Below are the code and all the weights of a small trained network. Each question names an input and a target symbol and asks about switching units off, where a switched-off unit gives its printed mean instead of its output.

import numpy as np


def w(rows, s, z=0):
    codes = np.array(rows[::2]) - 128.0
    scale = np.full(codes.shape[1], s)
    scale[-1] = z or s
    return codes * scale


def f(y):
    return y / 2 * (1 + np.tanh(0.7978845608 * (y + 0.044715 * y**3)))


def softmax(a):
    e = np.exp(a - a.max(-1, keepdims=True))
    return e / e.sum(-1, keepdims=True)


def log_softmax(a):
    a = a - a.max(-1, keepdims=True)
    return a - np.log(np.exp(a).sum(-1, keepdims=True))


def net(x, mask):
    ids = ['αβγδεζθλμξπτφω'.index(c) for c in x.split()]
    T = len(ids)
    res = E[ids] + P[:T]
    u = 0
    for l in range(3):
        q, k, v = (res @ M[l].T for M in (Q, K, V))
        z = softmax(np.where(np.tri(T) > 0, q @ k.T / 4**0.5, -1e9)) @ v
        res = res + np.where(mask[u], z, O[l][:, -1]) @ O[l][:, :-1]
        u += 1
        y = f(res @ A[l][:, :-1].T + A[l][:, -1])
        res = res + np.where(mask[u : u + 4], y, B[l][:, -1]) @ B[l][:, :-1]
        u += 4
    return log_softmax(res[-1] @ U[:, :-1].T + U[:, -1])


Q, K, V, O, A, B = {}, {}, {}, {}, {}, {}
E = w([
[158,51,36],'α',
[127,63,204],'β',
[90,191,156],'γ',
[188,153,90],'δ',
[15,95,185],'ε',
[119,76,146],'ζ',
[170,83,207],'θ',
[186,130,123],'λ',
[254,158,117],'μ',
[239,97,218],'ξ',
[194,158,84],'π',
[116,246,109],'τ',
[84,171,132],'φ',
[20,114,188],'ω',
],0.013)
P = w([
[104,16,100],'0',
[254,67,166],'1',
[173,46,188],'2',
[126,40,177],'3',
[108,75,177],'4',
[84,73,191],'5',
[64,70,173],'6',
[39,63,172],'7',
],0.0028)
Q[0] = w([
[132,131,40],'L0H1',
[93,121,181],'L0H1',
[148,248,156],'L0H1',
[38,178,37],'L0H1',
],0.012)
K[0] = w([
[178,187,1],'L0H1',
[129,192,99],'L0H1',
[164,215,133],'L0H1',
[17,118,64],'L0H1',
],0.0094)
V[0] = w([
[170,116,198],'L0H1',
[104,183,164],'L0H1',
[193,218,64],'L0H1',
[155,169,254],'L0H1',
],0.0066)
O[0] = w([
[205,107,153,231],'L0H1',
[11,223,228,121],'L0H1',
[105,28,253,68],'L0H1',
[165,147,191,251],'L0H1',
],0.0062,0.003)
A[0] = w([
[192,146,99,2],'L0N1',
[50,128,190,175],'L0N2',
[213,248,25,96],'L0N3',
[111,51,52,64],'L0N4',
],0.011,0.0092)
B[0] = w([
[20,144,117,101],'L0N1',
[250,206,103,253],'L0N2',
[187,89,227,151],'L0N3',
[117,218,57,128],'L0N4',
],0.011,0.0039)
Q[1] = w([
[171,101,96],'L1H1',
[145,210,160],'L1H1',
[61,192,161],'L1H1',
[54,9,156],'L1H1',
],0.013)
K[1] = w([
[76,144,122],'L1H1',
[202,58,121],'L1H1',
[203,120,157],'L1H1',
[9,207,38],'L1H1',
],0.011)
V[1] = w([
[251,161,102],'L1H1',
[176,104,254],'L1H1',
[31,91,100],'L1H1',
[149,132,178],'L1H1',
],0.0086)
O[1] = w([
[76,96,190,254],'L1H1',
[81,160,28,225],'L1H1',
[166,145,88,14],'L1H1',
[205,1,123,167],'L1H1',
],0.0092,0.0098)
A[1] = w([
[23,177,26,209],'L1N1',
[140,38,180,27],'L1N2',
[55,129,175,254],'L1N3',
[130,2,201,143],'L1N4',
],0.0083,0.0058)
B[1] = w([
[239,224,208,172],'L1N1',
[67,113,23,169],'L1N2',
[253,167,46,212],'L1N3',
[84,223,38,254],'L1N4',
],0.0072,0.0088)
Q[2] = w([
[38,160,52],'L2H1',
[140,161,54],'L2H1',
[205,17,169],'L2H1',
[157,182,253],'L2H1',
],0.008)
K[2] = w([
[145,253,181],'L2H1',
[242,98,131],'L2H1',
[184,55,34],'L2H1',
[87,173,233],'L2H1',
],0.011)
V[2] = w([
[7,117,193],'L2H1',
[38,189,34],'L2H1',
[218,107,1],'L2H1',
[102,130,113],'L2H1',
],0.0066)
O[2] = w([
[168,97,71,1],'L2H1',
[80,22,104,140],'L2H1',
[76,116,255,219],'L2H1',
[109,56,118,113],'L2H1',
],0.0094,0.006)
A[2] = w([
[128,56,10,1],'L2N1',
[179,169,130,57],'L2N2',
[210,61,44,17],'L2N3',
[72,179,146,111],'L2N4',
],0.013,0.0085)
B[2] = w([
[97,254,110,120],'L2N1',
[48,121,154,235],'L2N2',
[41,244,221,114],'L2N3',
[99,109,78,253],'L2N4',
],0.016,0.0036)
U = w([
[175,139,112,97],'α',
[59,118,120,24],'β',
[181,95,160,148],'γ',
[253,171,246,228],'δ',
[155,109,155,102],'ε',
[173,150,112,89],'ζ',
[188,153,91,113],'θ',
[44,134,93,2],'λ',
[167,162,67,94],'μ',
[76,213,143,6],'ξ',
[152,98,155,112],'π',
[161,112,151,105],'τ',
[168,165,54,105],'φ',
[108,67,139,161],'ω',
],0.013,0.0092)

Each question gives the input, a string of symbols that net reads in full, and the target symbol t.
The units are the heads (4 rows each of Q, K, V and O) and the neurons (one row each of A and B). Each row of codes is followed by its name. A weight is (code - 128) times the scale printed after its matrix; where a second scale follows, it is the last column's (O, A, B and U).
mask holds one flag per unit, layer by layer, with each layer's heads first. A switched-off unit (its flag False) gives its mean, the last column of its rows in O or B, instead of its output. The means were averaged over made-up inputs and are rounded, as every weight is.
A unit's drop is (log p(t) with every unit on - log p(t) with that unit switched off) / (log p(t) with every unit on - log p(t) with every unit switched off).
unit that matters most: the unit with the biggest drop
top k neurons: the k neurons with the biggest drops, biggest first
top k neurons in layer l: the k neurons of layer l with the biggest drops, biggest first
drop when u is switched off: that unit's drop, to one decimal
input ω ξ τ α μ ξ α, target ξ: top 2 neurons : [L2N2 L0N2]
input θ θ ξ θ, target ω: top 4 neurons : [L0N2 L1N1 L0N3 L1N4]
input β θ θ τ, target δ: top 4 neurons : [L1N4 L0N3 L0N2 L1N2]
input γ τ ξ β, target φ: top 2 neurons in layer 1 : [L1N4 L1N2]
input τ τ ζ, target φ: unit that matters most : L0H1
input α β β, target ξ: top 2 neurons : [L0N2 L0N4]
input τ τ θ, target φ: top 4 neurons : [L1N4 L0N2 L1N2 L1N3]
input α δ θ, target ξ: top 3 neurons : [L0N2 L0N4 L1N4]
input ζ φ ω λ τ δ ε, target δ: top 3 neurons in layer 1 : [L1N4 L1N1 L1N2]
input τ τ π μ, target φ: top 3 neurons in layer 1 : [L1N4 L1N3 L1N2]
input θ λ ξ ζ μ α θ φ, target δ: top 2 neurons : [L1N1 L1N4]
input ζ θ ζ π, target δ: top 2 neurons : [L0N2 L0N3]
input θ λ θ θ, target ω: top 3 neurons : [L1N1 L0N2 L1N4]
input λ γ φ θ τ, target δ: top 3 neurons : [L1N4 L0N3 L1N1]
input τ γ α, target δ: top 4 neurons : [L0N4 L1N1 L1N4 L0N2]
input θ θ μ, target ω: top neuron : [L0N2]
input ε β α, target δ: top 4 neurons : [L0N4 L1N1 L1N4 L0N3]
input τ μ θ, target φ: top 3 neurons : [L1N4 L1N2 L0N2]
input α μ ω λ, target ξ: top 2 neurons in layer 1 : [L1N4 L1N3]
input τ ζ γ, target δ: top 4 neurons : [L1N4 L1N1 L0N4 L1N2]
input θ β ξ, target ω: top neuron in layer 1 : [L1N1]
input μ γ ξ ω, target δ: top 2 neurons in layer 0 : [L0N2 L0N4]
input ζ ω γ, target δ: drop when L1N4 is switched off : 0.7
input α β α, target ξ: drop when L0N4 is switched off : 1.2
input θ γ ζ τ φ, target δ: drop when L1N4 is switched off : 1.1
input π θ ξ τ τ ω, target δ: drop when L1H1 is switched off : -0.1
